Here is a tiny trained network, its code and every weight. The questions are about switching its units off for an input and a class, where a switched-off unit gives its printed mean instead of its output.

import numpy as np


def w(rows, s, z=0):
    codes = np.array(rows[::2]) - 128.0
    scale = np.full(codes.shape[1], s)
    scale[-1] = z or s
    return codes * scale


def norm(h):
    return h / np.sqrt((h * h).mean(-1, keepdims=True) + 1e-5)


def f(y):
    return y / 2 * (1 + np.tanh(0.7978845608 * (y + 0.044715 * y**3)))


def log_softmax(a):
    a = a - a.max(-1, keepdims=True)
    return a - np.log(np.exp(a).sum(-1, keepdims=True))


def net(x, mask):
    res = np.array(x, float).reshape(1, 3) / 4 @ E
    u = 0
    for l in range(3):
        y = f(norm(res) @ A[l][:, :-1].T + A[l][:, -1])
        res = res + np.where(mask[u : u + 9], y, B[l][:, -1]) @ B[l][:, :-1]
        u += 9
    return log_softmax(norm(res)[-1] @ U[:, :-1].T + U[:, -1])


A, B = {}, {}
E = w([
[182,86,107,168,63,229],'x0',
[37,189,3,126,84,213],'x1',
[139,99,178,21,160,227],'x2',
],0.0035)
A[0] = w([
[201,57,255,150,144,113,82],'L0N0',
[152,217,130,231,97,26,71],'L0N1',
[217,97,186,81,179,67,83],'L0N2',
[128,54,228,68,88,89,114],'L0N3',
[117,56,108,225,54,101,6],'L0N4',
[44,234,67,147,109,129,66],'L0N5',
[118,121,137,157,119,180,120],'L0N6',
[57,167,117,45,191,172,57],'L0N7',
[162,136,79,154,46,242,53],'L0N8',
],0.0049,0.0023)
B[0] = w([
[90,97,205,183,104,233,254],'L0N0',
[253,36,61,10,126,107,199],'L0N1',
[24,165,186,131,111,125,222],'L0N2',
[50,191,156,172,182,121,203],'L0N3',
[128,125,109,137,224,139,143],'L0N4',
[133,205,205,145,72,165,201],'L0N5',
[182,135,134,193,95,153,141],'L0N6',
[220,174,102,148,194,190,183],'L0N7',
[72,126,111,119,37,204,211],'L0N8',
],0.0046,0.0032)
A[1] = w([
[228,137,136,127,186,160,47],'L1N0',
[169,81,85,176,110,11,81],'L1N1',
[159,131,126,154,158,150,4],'L1N2',
[128,99,101,91,113,19,121],'L1N3',
[137,108,122,103,118,160,100],'L1N4',
[88,63,91,167,144,2,55],'L1N5',
[170,83,97,57,133,160,142],'L1N6',
[64,144,131,84,8,158,74],'L1N7',
[111,186,185,74,122,133,159],'L1N8',
],0.0067,0.0026)
B[1] = w([
[91,95,93,68,143,227,124],'L1N0',
[172,140,185,20,113,139,192],'L1N1',
[107,139,144,105,137,178,89],'L1N2',
[194,141,72,23,47,121,169],'L1N3',
[135,140,92,149,130,116,144],'L1N4',
[187,142,103,27,109,254,171],'L1N5',
[120,140,71,125,134,60,166],'L1N6',
[57,79,135,195,92,147,251],'L1N7',
[178,141,85,123,158,46,241],'L1N8',
],0.006,0.0026)
A[2] = w([
[151,109,131,100,48,174,162],'L2N0',
[119,123,239,103,163,131,97],'L2N1',
[163,90,155,38,109,71,103],'L2N2',
[140,118,159,172,47,103,220],'L2N3',
[76,184,173,194,124,142,122],'L2N4',
[141,90,255,146,176,110,1],'L2N5',
[138,181,40,124,61,115,153],'L2N6',
[38,185,118,113,148,89,53],'L2N7',
[149,210,142,49,100,85,56],'L2N8',
],0.0075,0.0021)
B[2] = w([
[61,165,104,147,94,52,223],'L2N0',
[106,74,96,120,152,15,243],'L2N1',
[142,108,197,151,93,148,192],'L2N2',
[80,189,27,57,145,109,214],'L2N3',
[200,91,187,94,129,148,242],'L2N4',
[2,58,159,68,221,96,254],'L2N5',
[139,42,173,151,191,68,233],'L2N6',
[188,132,148,141,125,111,156],'L2N7',
[97,152,128,206,112,250,186],'L2N8',
],0.0063,0.0037)
U = w([
[122,165,112,122,189,102,82],'0',
[135,111,112,138,146,127,2],'1',
[53,55,190,83,208,67,167],'2',
[204,110,145,44,55,134,170],'3',
[139,182,53,91,217,209,111],'4',
[171,187,190,213,148,164,123],'5',
[34,115,60,198,45,161,177],'6',
[142,111,59,176,123,3,109],'7',
],0.015,0.0084)

Each question gives the input, the list of numbers given to net, and the class t.
The units are the neurons (one row each of A and B). Each row of codes is followed by its name. A weight is (code - 128) times the scale printed after its matrix; where a second scale follows, it is the last column's (A, B and U).
mask holds one flag per neuron, layer by layer. A switched-off neuron (its flag False) gives its mean, the last column of its row in B, instead of its output. The means were averaged over made-up inputs and are rounded, as every weight is.
A unit's drop is (log p(t) with every unit on - log p(t) with that unit switched off) / (log p(t) with every unit on - log p(t) with every unit switched off).
The circuit of an input: a set's keep is (log p(t) with only the set's units on - log p(t) with every unit switched off) / (log p(t) with every unit on - log p(t) with every unit switched off). Starting from the 12 units with the biggest drops (on a tie, the unit counted first), units are removed one at a time, each time the one whose removal leaves the highest keep (on an exact tie, the one counted first), for as long as the keep stays at least 0.8.
circuit, biggest first: the units of the circuit, biggest drop first
unit that matters most: the unit with the biggest drop
k most important neurons: the k neurons with the biggest drops, biggest first
k most important neurons of layer l: the k neurons of layer l with the biggest drops, biggest first
input [0,-8,-7], class 3: 2 most important neurons of layer 1 -> L1N5, L1N3
input [-5,7,5], class 4: circuit, biggest first -> L0N7
input [-4,8,6], class 4: 4 most important neurons of layer 0 -> L0N7, L0N2, L0N0, L0N3
input [-1,7,-7], class 7: circuit, biggest first -> L2N6, L2N5
input [7,1,-8], class 7: circuit, biggest first -> L2N6, L0N0
input [-4,-6,-4], class 3: circuit, biggest first -> L0N1, L1N3, L1N5
input [1,7,8], class 6: circuit, biggest first -> L1N7, L2N5
input [-5,8,4], class 5: 2 most important neurons of layer 2 -> L2N3, L2N5
input [-7,5,-5], class 5: 2 most important neurons -> L0N5, L2N8
input [4,-7,-7], class 3: circuit, biggest first -> L0N1, L1N1
input [-5,8,-6], class 7: 3 most important neurons -> L2N6, L2N5, L0N5
input [-8,8,-4], class 7: 4 most important neurons -> L2N6, L1N1, L0N3, L2N5
input [0,3,7], class 4: circuit, biggest first -> L0N7, L2N5
input [-6,5,-2], class 5: 4 most important neurons of layer 2 -> L2N1, L2N8, L2N5, L2N0
input [5,4,-8], class 7: circuit, biggest first -> L2N6
input [-3,2,-2], class 5: 2 most important neurons -> L0N8, L0N5
input [-7,6,-7], class 3: 2 most important neurons -> L0N0, L0N1
input [-8,-1,1], class 5: 2 most important neurons -> L2N8, L0N0
input [8,-4,-5], class 6: 3 most important neurons of layer 1 -> L1N8, L1N0, L1N3
input [-2,5,-4], class 7: 4 most important neurons -> L0N0, L2N6, L2N5, L0N5
input [-3,-7,-6], class 3: 3 most important neurons -> L0N1, L1N3, L1N5
input [-6,8,3], class 5: unit that matters most -> L0N5
